Below are the code and all the weights of a small trained network. Each question names an input and a target symbol and asks about switching units off, where a switched-off unit gives its printed mean instead of its output.

import numpy as np


def w(rows, s, z=0):
    codes = np.array(rows[::2]) - 128.0
    scale = np.full(codes.shape[1], s)
    scale[-1] = z or s
    return codes * scale


def norm(h):
    return h / np.sqrt((h * h).mean(-1, keepdims=True) + 1e-5)


def f(y):
    return y / 2 * (1 + np.tanh(0.7978845608 * (y + 0.044715 * y**3)))


def softmax(a):
    e = np.exp(a - a.max(-1, keepdims=True))
    return e / e.sum(-1, keepdims=True)


def log_softmax(a):
    a = a - a.max(-1, keepdims=True)
    return a - np.log(np.exp(a).sum(-1, keepdims=True))


def net(x, mask):
    ids = ['γδζηθμπτφ'.index(c) for c in x.split()]
    T = len(ids)
    res = E[ids] + P[:T]
    u = 0
    for l in range(3):
        r = norm(res)
        for j in range(2):
            rows = slice(2 * j, 2 * j + 2)
            q, k, v = (r @ M[l][rows].T for M in (Q, K, V))
            z = softmax(np.where(np.tri(T) > 0, q @ k.T / 2**0.5, -1e9)) @ v
            o = O[l][rows]
            res = res + np.where(mask[u + j], z, o[:, -1]) @ o[:, :-1]
        u += 2
        y = f(norm(res) @ A[l][:, :-1].T + A[l][:, -1])
        res = res + np.where(mask[u : u + 8], y, B[l][:, -1]) @ B[l][:, :-1]
        u += 8
    return log_softmax(norm(res)[-1] @ U[:, :-1].T + U[:, -1])


Q, K, V, O, A, B = {}, {}, {}, {}, {}, {}
E = w([
[167,112,103,233,84],'γ',
[155,103,4,119,101],'δ',
[87,102,243,199,89],'ζ',
[177,105,169,105,126],'η',
[172,65,113,138,36],'θ',
[82,127,23,99,105],'μ',
[62,199,53,206,172],'π',
[67,123,159,84,159],'τ',
[106,74,135,82,43],'φ',
],0.0021)
P = w([
[130,163,137,72,117],'0',
[133,97,101,202,2],'1',
[34,100,124,153,139],'2',
[146,88,152,94,173],'3',
[164,81,94,181,22],'4',
[39,90,131,161,152],'5',
[126,222,151,145,149],'6',
[181,84,74,171,38],'7',
],0.0036)
Q[0] = w([
[137,117,126,133,173],'L0H0',
[108,134,119,116,117],'L0H0',
[196,135,93,16,189],'L0H1',
[254,120,29,10,146],'L0H1',
],0.00091)
K[0] = w([
[125,134,135,121,150],'L0H0',
[128,118,127,125,115],'L0H0',
[102,249,127,115,99],'L0H1',
[81,191,110,139,108],'L0H1',
],0.0016)
V[0] = w([
[144,114,212,101,122],'L0H0',
[135,123,126,126,131],'L0H0',
[232,93,141,143,104],'L0H1',
[1,200,214,125,117],'L0H1',
],0.00099)
O[0] = w([
[129,90,91,185,199,5],'L0H0',
[124,132,126,133,126,118],'L0H0',
[93,164,83,216,133,195],'L0H1',
[187,2,98,35,175,7],'L0H1',
],0.00091,0.00015)
A[0] = w([
[177,180,127,127,104,110],'L0N0',
[100,240,76,135,217,144],'L0N1',
[237,163,202,43,186,3],'L0N2',
[144,154,111,140,147,146],'L0N3',
[45,159,193,178,241,52],'L0N4',
[114,118,122,116,118,114],'L0N5',
[127,128,128,128,127,127],'L0N6',
[54,107,252,104,165,26],'L0N7',
],0.0032,0.0027)
B[0] = w([
[137,81,147,127,113,118],'L0N0',
[141,85,219,108,97,112],'L0N1',
[43,171,22,207,135,2],'L0N2',
[113,118,156,111,120,129],'L0N3',
[144,116,81,105,44,60],'L0N4',
[138,130,126,143,136,129],'L0N5',
[128,128,128,128,128,128],'L0N6',
[108,144,2,116,102,37],'L0N7',
],0.0031,0.00085)
Q[1] = w([
[28,6,118,172,141],'L1H0',
[222,205,116,102,126],'L1H0',
[134,132,129,130,139],'L1H1',
[101,107,115,194,87],'L1H1',
],0.0011)
K[1] = w([
[148,249,117,78,184],'L1H0',
[134,56,131,135,93],'L1H0',
[130,132,122,131,141],'L1H1',
[142,128,151,116,90],'L1H1',
],0.0015)
V[1] = w([
[93,143,6,131,94],'L1H0',
[128,128,128,128,128],'L1H0',
[128,127,129,128,129],'L1H1',
[160,52,123,87,151],'L1H1',
],0.0015)
O[1] = w([
[170,90,244,95,210,235],'L1H0',
[128,128,128,128,128,128],'L1H0',
[127,125,127,130,129,125],'L1H1',
[115,166,154,254,143,250],'L1H1',
],0.00088,0.0002)
A[1] = w([
[142,97,77,139,136,116],'L1N0',
[45,152,129,134,167,110],'L1N1',
[85,173,168,211,162,87],'L1N2',
[127,130,132,130,129,129],'L1N3',
[128,128,129,128,128,128],'L1N4',
[181,133,77,183,99,104],'L1N5',
[84,110,3,148,117,111],'L1N6',
[133,165,64,122,146,1],'L1N7',
],0.0051,0.0049)
B[1] = w([
[115,140,143,116,90,151],'L1N0',
[190,63,141,169,108,120],'L1N1',
[136,82,111,3,116,93],'L1N2',
[127,130,128,125,128,128],'L1N3',
[128,129,128,127,128,128],'L1N4',
[96,112,99,170,50,207],'L1N5',
[72,109,212,139,85,243],'L1N6',
[130,144,104,52,193,4],'L1N7',
],0.0033,0.0013)
Q[2] = w([
[126,187,185,111,114],'L2H0',
[99,81,168,112,177],'L2H0',
[139,104,151,127,186],'L2H1',
[75,7,110,156,129],'L2H1',
],0.012)
K[2] = w([
[162,63,126,121,207],'L2H0',
[152,254,146,47,145],'L2H0',
[153,214,156,76,159],'L2H1',
[113,185,153,119,43],'L2H1',
],0.0097)
V[2] = w([
[253,57,80,104,65],'L2H0',
[229,199,23,88,237],'L2H0',
[78,98,30,28,196],'L2H1',
[135,212,242,71,171],'L2H1',
],0.0034)
O[2] = w([
[235,29,204,33,124,205],'L2H0',
[209,120,49,229,102,4],'L2H0',
[56,2,117,130,61,2],'L2H1',
[108,118,238,119,48,71],'L2H1',
],0.0036,0.0029)
A[2] = w([
[9,117,144,203,132,76],'L2N0',
[140,140,67,238,106,31],'L2N1',
[41,60,133,134,49,23],'L2N2',
[87,61,205,101,106,120],'L2N3',
[74,237,125,107,255,116],'L2N4',
[43,122,114,173,89,120],'L2N5',
[153,198,73,86,68,166],'L2N6',
[51,189,51,216,185,2],'L2N7',
],0.0053,0.0046)
B[2] = w([
[167,182,162,81,115,146],'L2N0',
[75,127,195,159,170,107],'L2N1',
[158,105,109,168,223,138],'L2N2',
[97,118,67,119,146,252],'L2N3',
[134,112,37,171,75,152],'L2N4',
[167,158,138,132,158,157],'L2N5',
[128,63,94,127,185,215],'L2N6',
[181,1,81,55,120,113],'L2N7',
],0.0067,0.0024)
U = w([
[132,198,121,107,249,138],'γ',
[221,108,231,36,151,79],'δ',
[229,201,58,125,110,99],'ζ',
[75,194,177,90,56,206],'η',
[147,67,82,207,203,72],'θ',
[115,111,196,218,116,252],'μ',
[64,172,39,158,59,109],'π',
[1,62,149,60,141,107],'τ',
[180,37,107,143,34,113],'φ',
],0.0071,0.0018)

Each question gives the input, a string of symbols that net reads in full, and the target symbol t.
The units are the heads (2 rows each of Q, K, V and O) and the neurons (one row each of A and B). Each row of codes is followed by its name. A weight is (code - 128) times the scale printed after its matrix; where a second scale follows, it is the last column's (O, A, B and U).
mask holds one flag per unit, layer by layer, with each layer's heads first. A switched-off unit (its flag False) gives its mean, the last column of its rows in O or B, instead of its output. The means were averaged over made-up inputs and are rounded, as every weight is.
A unit's drop is (log p(t) with every unit on - log p(t) with that unit switched off) / (log p(t) with every unit on - log p(t) with every unit switched off).
The circuit of an input: a set's keep is (log p(t) with only the set's units on - log p(t) with every unit switched off) / (log p(t) with every unit on - log p(t) with every unit switched off). Starting from the 12 units with the biggest drops (on a tie, the unit counted first), units are removed one at a time, each time the one whose removal leaves the highest keep (on an exact tie, the one counted first), for as long as the keep stays at least 0.8.
units of the circuit, in order: the units of the circuit, biggest drop first
unit that matters most: the unit with the biggest drop
top k neurons: the k neurons with the biggest drops, biggest first
top k neurons in layer l: the k neurons of layer l with the biggest drops, biggest first
heads that matter: for each layer, one digit per head in row order, 1 if its drop is at least 0.15 and else 0, layers parted by /
input η δ τ, target θ: units of the circuit, in order => L2H0; L1N6; L1N1
input ζ φ π ζ, target π: units of the circuit, in order => L2H0; L2N4; L0N7
input π μ ζ φ, target η: units of the circuit, in order => L2H1; L0N1; L2H0; L2N6
input θ ζ φ θ τ τ γ, target δ: heads that matter => 00 / 00 / 10
input ζ δ θ δ, target π: top neuron => L2N4
input θ ζ θ η φ γ, target τ: units of the circuit, in order => L2H0; L1N2
input γ θ θ γ γ γ, target π: heads that matter => 00 / 00 / 01
input δ μ μ θ, target φ: heads that matter => 00 / 00 / 11
input γ ζ θ η, target ζ: top 3 neurons => L0N2; L2N4; L1N6
input μ θ δ, target δ: top 4 neurons => L2N0; L1N5; L2N7; L1N6
input γ φ δ δ, target ζ: units of the circuit, in order => L2N4; L2H1
input θ δ η θ δ π δ, target δ: units of the circuit, in order => L0N1; L2H0
input μ φ π φ δ φ δ, target τ: top 2 neurons => L0N1; L1N6
input θ γ θ γ π, target ζ: top 2 neurons => L1N6; L1N5
input μ μ δ ζ δ θ φ, target π: unit that matters most => L2N4
input ζ ζ θ, target η: units of the circuit, in order => L2N0; L2N6
input φ θ ζ θ θ φ, target γ: top 3 neurons in layer 2 => L2N2; L2N0; L2N3
input ζ δ γ π φ η θ, target η: top 4 neurons => L0N1; L1N6; L1N5; L0N7
input τ γ π π θ ζ μ, target η: top 2 neurons in layer 1 => L1N5; L1N6
input θ θ θ φ φ θ π, target τ: top neuron => L1N2
input τ φ μ ζ θ δ, target φ: top 3 neurons => L2N7; L1N5; L2N4
input δ θ δ μ φ φ, target μ: top 2 neurons => L1N6; L1N5
input θ θ γ φ φ π, target τ: top 4 neurons => L1N1; L2N3; L1N2; L1N6
input γ φ ζ η μ, target γ: top 2 neurons => L1N6; L1N5
